Below is a small trained network, with its code and all its weights. Each question gives an input and a class and asks what happens when units are switched off, that is, made to give their printed mean instead of their output.

import numpy as np


def w(rows, s, z=0):
    codes = np.array(rows[::2]) - 128.0
    scale = np.full(codes.shape[1], s)
    scale[-1] = z or s
    return codes * scale


def f(y):
    return y / 2 * (1 + np.tanh(0.7978845608 * (y + 0.044715 * y**3)))


def log_softmax(a):
    a = a - a.max(-1, keepdims=True)
    return a - np.log(np.exp(a).sum(-1, keepdims=True))


def net(x, mask):
    res = np.array(x, float).reshape(1, 2) / 4 @ E
    y = f(res @ A[0][:, :-1].T + A[0][:, -1])
    res = res + np.where(mask, y, B[0][:, -1]) @ B[0][:, :-1]
    return log_softmax(res[-1] @ U[:, :-1].T + U[:, -1])


A, B = {}, {}
E = w([
[156,45,83],'x0',
[107,168,5],'x1',
],0.016)
A[0] = w([
[112,119,110,30],'neuron 0',
[108,171,173,221],'neuron 1',
[108,121,2,193],'neuron 2',
[125,62,161,224],'neuron 3',
[132,17,13,255],'neuron 4',
[111,144,136,98],'neuron 5',
[112,117,107,55],'neuron 6',
[131,36,190,99],'neuron 7',
],0.021,0.0031)
B[0] = w([
[151,118,115,135],'neuron 0',
[44,161,180,179],'neuron 1',
[152,111,21,250],'neuron 2',
[158,87,176,185],'neuron 3',
[161,253,168,254],'neuron 4',
[115,131,149,137],'neuron 5',
[156,123,114,139],'neuron 6',
[188,36,145,211],'neuron 7',
],0.045,0.025)
U = w([
[27,181,170,254],'0',
[103,161,43,181],'1',
[153,141,153,44],'2',
[111,2,129,28],'3',
],0.0098,0.0035)

Each question gives the input, the list of numbers given to net, and the class t.
The units are the neurons (one row each of A and B). Each row of codes is followed by its name. A weight is (code - 128) times the scale printed after its matrix; where a second scale follows, it is the last column's (A, B and U).
mask holds one flag per neuron, in row order. A switched-off neuron (its flag False) gives its mean, the last column of its row in B, instead of its output. The means were averaged over made-up inputs and are rounded, as every weight is.
A unit's drop is (log p(t) with every unit on - log p(t) with that unit switched off) / (log p(t) with every unit on - log p(t) with every unit switched off).
The circuit of an input: a set's keep is (log p(t) with only the set's units on - log p(t) with every unit switched off) / (log p(t) with every unit on - log p(t) with every unit switched off). Starting from all 8 units, units are removed one at a time, each time the one whose removal leaves the highest keep (on an exact tie, the one counted first), for as long as the keep stays at least 0.8.
units of the circuit, in order: the units of the circuit, biggest drop first
unit that matters most: the unit with the biggest drop
k most important neurons: the k neurons with the biggest drops, biggest first
drop of u: that unit's drop, to one decimal
input [8,-7], class 3: unit that matters most => neuron 7
input [-4,-4], class 0: 2 most important neurons => (neuron 1; neuron 2)
input [1,1], class 1: 3 most important neurons => (neuron 7; neuron 1; neuron 3)
input [-2,-2], class 0: 2 most important neurons => (neuron 2; neuron 7)
input [-5,-8], class 3: 2 most important neurons => (neuron 7; neuron 4)
input [-4,3], class 1: 2 most important neurons => (neuron 7; neuron 4)
input [-2,1], class 0: drop of neuron 2 => 1.5
input [-1,-5], class 3: drop of neuron 4 => 0.6
input [-3,-1], class 0: units of the circuit, in order => (neuron 2; neuron 7)
input [-3,3], class 1: drop of neuron 7 => 4.4
input [-2,3], class 1: drop of neuron 7 => 1.2
